Here is a tiny trained network, its code and every weight. The questions are about switching its units off for an input and a class, where a switched-off unit gives its printed mean instead of its output.

import numpy as np


def w(rows, s, z=0):
    codes = np.array(rows[::2]) - 128.0
    scale = np.full(codes.shape[1], s)
    scale[-1] = z or s
    return codes * scale


def f(y):
    return y / 2 * (1 + np.tanh(0.7978845608 * (y + 0.044715 * y**3)))


def log_softmax(a):
    a = a - a.max(-1, keepdims=True)
    return a - np.log(np.exp(a).sum(-1, keepdims=True))


def net(x, mask):
    res = np.array(x, float).reshape(1, 7) / 4 @ E
    y = f(res @ A[0][:, :-1].T + A[0][:, -1])
    res = res + np.where(mask, y, B[0][:, -1]) @ B[0][:, :-1]
    return log_softmax(res[-1] @ U[:, :-1].T + U[:, -1])


A, B = {}, {}
E = w([
[129,128,128,128],'x0',
[192,65,175,129],'x1',
[128,129,128,128],'x2',
[133,183,211,168],'x3',
[129,127,129,129],'x4',
[227,181,76,118],'x5',
[117,108,93,254],'x6',
],0.0094)
A[0] = w([
[100,68,164,119,201],'n0',
[86,63,157,131,101],'n1',
[134,112,84,202,24],'n2',
[125,173,200,162,95],'n3',
[121,152,113,20,119],'n4',
[77,68,169,169,122],'n5',
[78,220,58,103,198],'n6',
[89,104,100,209,31],'n7',
[128,188,180,153,78],'n8',
[174,47,161,119,135],'n9',
[112,126,157,134,47],'n10',
[177,65,159,144,43],'n11',
[123,115,141,142,2],'n12',
[81,99,203,140,63],'n13',
[83,168,74,206,111],'n14',
[104,84,63,93,72],'n15',
[146,141,97,189,99],'n16',
[53,199,78,139,7],'n17',
[118,206,227,143,75],'n18',
[53,104,149,119,57],'n19',
[167,63,105,210,125],'n20',
[135,162,158,89,78],'n21',
[135,178,124,61,69],'n22',
[152,81,152,132,40],'n23',
[137,154,155,64,28],'n24',
[182,181,116,136,48],'n25',
[97,71,107,109,95],'n26',
[225,158,120,134,43],'n27',
[7,163,112,128,147],'n28',
[83,88,151,128,44],'n29',
[75,177,105,124,124],'n30',
[130,169,198,148,77],'n31',
[168,185,80,126,106],'n32',
[133,62,66,109,80],'n33',
[142,82,63,111,150],'n34',
[89,42,59,82,86],'n35',
[107,106,155,45,82],'n36',
[154,183,178,157,73],'n37',
[222,144,75,142,53],'n38',
[170,166,81,153,167],'n39',
[143,172,172,162,37],'n40',
[45,99,161,125,31],'n41',
[114,55,170,148,198],'n42',
[113,117,178,43,30],'n43',
[169,60,169,141,31],'n44',
],0.012,0.0053)
B[0] = w([
[112,208,149,129,236],'n0',
[88,178,112,106,196],'n1',
[30,2,103,55,177],'n2',
[158,117,77,189,201],'n3',
[74,53,156,122,250],'n4',
[80,176,144,77,231],'n5',
[237,116,178,113,251],'n6',
[100,76,130,79,201],'n7',
[156,63,32,171,179],'n8',
[251,137,157,54,217],'n9',
[133,138,93,113,124],'n10',
[249,114,106,38,163],'n11',
[122,99,43,32,108],'n12',
[128,162,101,122,205],'n13',
[126,83,174,112,233],'n14',
[156,114,51,238,170],'n15',
[81,94,140,54,179],'n16',
[218,97,138,52,179],'n17',
[164,76,46,213,235],'n18',
[81,213,86,82,183],'n19',
[100,60,179,93,226],'n20',
[85,90,113,133,163],'n21',
[95,100,148,102,188],'n22',
[174,129,104,69,135],'n23',
[36,61,113,110,173],'n24',
[62,154,98,92,161],'n25',
[136,167,93,159,163],'n26',
[68,206,131,100,190],'n27',
[189,158,170,104,254],'n28',
[48,210,37,23,156],'n29',
[241,122,151,68,178],'n30',
[131,103,70,198,183],'n31',
[84,203,121,108,184],'n32',
[157,126,84,225,177],'n33',
[131,167,114,244,192],'n34',
[169,125,100,212,213],'n35',
[88,95,146,158,218],'n36',
[137,130,77,152,174],'n37',
[50,231,120,88,199],'n38',
[74,171,169,81,201],'n39',
[124,103,82,142,152],'n40',
[101,178,77,78,192],'n41',
[138,160,161,122,242],'n42',
[102,70,132,116,213],'n43',
[202,125,113,60,164],'n44',
],0.0071,0.0064)
U = w([
[78,216,128,109,102],'0',
[70,6,178,114,106],'1',
[168,111,57,229,101],'2',
[136,137,216,160,248],'3',
[235,125,189,89,62],'4',
],0.011,0.015)

Each question gives the input, the list of numbers given to net, and the class t.
The units are the neurons (one row each of A and B). Each row of codes is followed by its name. A weight is (code - 128) times the scale printed after its matrix; where a second scale follows, it is the last column's (A, B and U).
mask holds one flag per neuron, in row order. A switched-off neuron (its flag False) gives its mean, the last column of its row in B, instead of its output. The means were averaged over made-up inputs and are rounded, as every weight is.
A unit's drop is (log p(t) with every unit on - log p(t) with that unit switched off) / (log p(t) with every unit on - log p(t) with every unit switched off).
The circuit of an input: a set's keep is (log p(t) with only the set's units on - log p(t) with every unit switched off) / (log p(t) with every unit on - log p(t) with every unit switched off). Starting from the 12 units with the biggest drops (on a tie, the unit counted first), units are removed one at a time, each time the one whose removal leaves the highest keep (on an exact tie, the one counted first), for as long as the keep stays at least 0.8.
circuit, biggest first: the units of the circuit, biggest drop first
unit that matters most: the unit with the biggest drop
top k neurons: the k neurons with the biggest drops, biggest first
drop of u: that unit's drop, to one decimal
input [-7,0,0,7,-4,8,7], class 0: circuit, biggest first : [n38 n27]
input [6,5,2,-3,-4,8,6], class 0: circuit, biggest first : [n38]
input [-6,-7,4,7,1,6,-6], class 2: circuit, biggest first : [n18 n8]
input [-5,8,0,3,3,8,-6], class 0: circuit, biggest first : [n27 n38]
input [3,8,2,8,-6,4,4], class 2: circuit, biggest first : [n18 n3]
input [7,-5,-1,5,-3,-8,8], class 0: circuit, biggest first : [n19 n41]
input [-1,-7,-2,-1,6,5,-4], class 4: top 3 neurons : [n6 n30 n17]
input [5,-8,-3,-6,4,5,6], class 4: top 3 neurons : [n6 n17 n30]
input [5,4,-3,-8,5,-6,-2], class 2: circuit, biggest first : [n35 n15]
input [5,-1,-7,-6,-7,6,8], class 1: top 2 neurons : [n2 n20]
input [6,5,5,2,-4,-4,-3], class 4: top 2 neurons : [n9 n44]
input [-3,-6,2,4,1,4,-4], class 4: top 2 neurons : [n6 n30]
input [0,7,-3,1,4,-6,-3], class 4: top 3 neurons : [n9 n11 n44]
input [-3,-5,-5,-3,-5,-4,8], class 1: circuit, biggest first : [n2]
input [-7,8,-3,2,-8,8,-3], class 0: top 2 neurons : [n38 n27]
input [-3,-8,1,7,0,3,-3], class 4: top 3 neurons : [n6 n30 n17]
input [8,7,3,0,0,5,-7], class 1: drop of n9 : -0.1
input [1,-5,-7,3,-2,4,5], class 1: drop of n2 : 0.4
input [8,0,-1,1,-8,-8,8], class 0: drop of n19 : 0.2
input [2,-5,-5,1,5,-3,7], class 1: unit that matters most : n2
input [-7,-6,-6,5,8,8,7], class 0: top 2 neurons : [n38 n32]
